Below are the code and all the weights of a small trained network. Each question names an input and a class and asks about switching units off, where a switched-off unit gives its printed mean instead of its output.

import numpy as np


def w(rows, s, z=0):
    codes = np.array(rows[::2]) - 128.0
    scale = np.full(codes.shape[1], s)
    scale[-1] = z or s
    return codes * scale


def f(y):
    return y / 2 * (1 + np.tanh(0.7978845608 * (y + 0.044715 * y**3)))


def log_softmax(a):
    a = a - a.max(-1, keepdims=True)
    return a - np.log(np.exp(a).sum(-1, keepdims=True))


def net(x, mask):
    res = np.array(x, float).reshape(1, 7) / 4 @ E
    y = f(res @ A[0][:, :-1].T + A[0][:, -1])
    res = res + np.where(mask, y, B[0][:, -1]) @ B[0][:, :-1]
    return log_softmax(res[-1] @ U[:, :-1].T + U[:, -1])


A, B = {}, {}
E = w([
[117,162,170,97,95,164,51,113,254,50,55],'x0',
[118,147,138,151,206,148,107,109,86,95,77],'x1',
[73,97,162,84,37,122,83,141,104,144,245],'x2',
[206,224,34,68,41,163,100,58,115,7,195],'x3',
[148,181,36,30,243,152,187,209,108,238,167],'x4',
[233,43,31,244,104,145,150,66,66,161,66],'x5',
[128,155,167,157,177,131,129,120,147,136,33],'x6',
],0.0072)
A[0] = w([
[159,174,64,51,111,155,165,78,88,108,194,96],'neuron 0',
[122,185,65,17,114,139,111,155,106,104,191,212],'neuron 1',
[225,85,123,207,142,152,121,63,130,68,56,186],'neuron 2',
[70,143,213,50,125,137,124,173,157,102,100,255],'neuron 3',
[182,155,109,118,87,111,121,82,117,92,106,228],'neuron 4',
[72,73,211,192,108,124,112,127,140,110,105,224],'neuron 5',
[122,2,58,183,180,128,233,202,49,195,135,209],'neuron 6',
[138,97,161,147,130,95,170,200,119,194,109,222],'neuron 7',
[145,225,122,58,196,155,137,187,123,138,137,123],'neuron 8',
],0.008,0.0024)
B[0] = w([
[185,145,42,136,114,135,158,136,114,120,188,194],'neuron 0',
[184,180,152,73,117,149,253,131,160,143,186,206],'neuron 1',
[160,120,102,254,86,154,59,40,114,33,40,215],'neuron 2',
[35,171,161,71,153,77,80,202,219,144,123,190],'neuron 3',
[186,147,104,150,120,147,121,75,144,68,129,180],'neuron 4',
[99,74,159,133,17,132,49,121,159,112,149,193],'neuron 5',
[190,40,158,158,181,138,104,115,62,229,125,247],'neuron 6',
[81,75,137,154,120,162,86,138,19,147,120,183],'neuron 7',
[195,187,150,72,161,98,164,221,124,126,12,179],'neuron 8',
],0.0083,0.015)
U = w([
[251,186,54,96,68,130,197,127,140,102,228,136],'0',
[207,22,123,183,165,126,97,130,25,246,114,251],'1',
[1,82,182,121,54,93,57,159,190,118,196,74],'2',
[108,224,124,86,231,106,139,213,172,117,60,31],'3',
[190,105,77,246,73,150,81,33,116,17,36,87],'4',
],0.0066,0.0016)

Each question gives the input, the list of numbers given to net, and the class t.
The units are the neurons (one row each of A and B). Each row of codes is followed by its name. A weight is (code - 128) times the scale printed after its matrix; where a second scale follows, it is the last column's (A, B and U).
mask holds one flag per neuron, in row order. A switched-off neuron (its flag False) gives its mean, the last column of its row in B, instead of its output. The means were averaged over made-up inputs and are rounded, as every weight is.
A unit's drop is (log p(t) with every unit on - log p(t) with that unit switched off) / (log p(t) with every unit on - log p(t) with every unit switched off).
The circuit of an input: a set's keep is (log p(t) with only the set's units on - log p(t) with every unit switched off) / (log p(t) with every unit on - log p(t) with every unit switched off). Starting from all 9 units, units are removed one at a time, each time the one whose removal leaves the highest keep (on an exact tie, the one counted first), for as long as the keep stays at least 0.8.
units of the circuit, in order: the units of the circuit, biggest drop first
most important unit: the unit with the biggest drop
top k neurons: the k neurons with the biggest drops, biggest first
drop when u is switched off: that unit's drop, to one decimal
input [7,0,-8,1,-5,-6,0], class 2: most important unit => neuron 3
input [-6,-6,8,6,-2,8,2], class 0: top 2 neurons => neuron 0; neuron 7
input [1,-5,8,7,-6,0,5], class 0: units of the circuit, in order => neuron 2; neuron 1
input [1,8,7,-7,6,-5,5], class 3: top 2 neurons => neuron 8; neuron 3
input [-1,-3,3,-8,-8,8,3], class 4: top 2 neurons => neuron 2; neuron 5
input [7,4,3,8,4,4,3], class 0: top 2 neurons => neuron 1; neuron 0
input [4,3,2,-3,0,-5,7], class 2: top 2 neurons => neuron 5; neuron 1
input [7,1,-2,0,2,0,-2], class 3: drop when neuron 5 is switched off => 0.1
input [-1,0,0,-7,-6,-1,2], class 2: drop when neuron 5 is switched off => 0.1
input [-4,6,8,4,1,8,5], class 4: drop when neuron 6 is switched off => -0.3
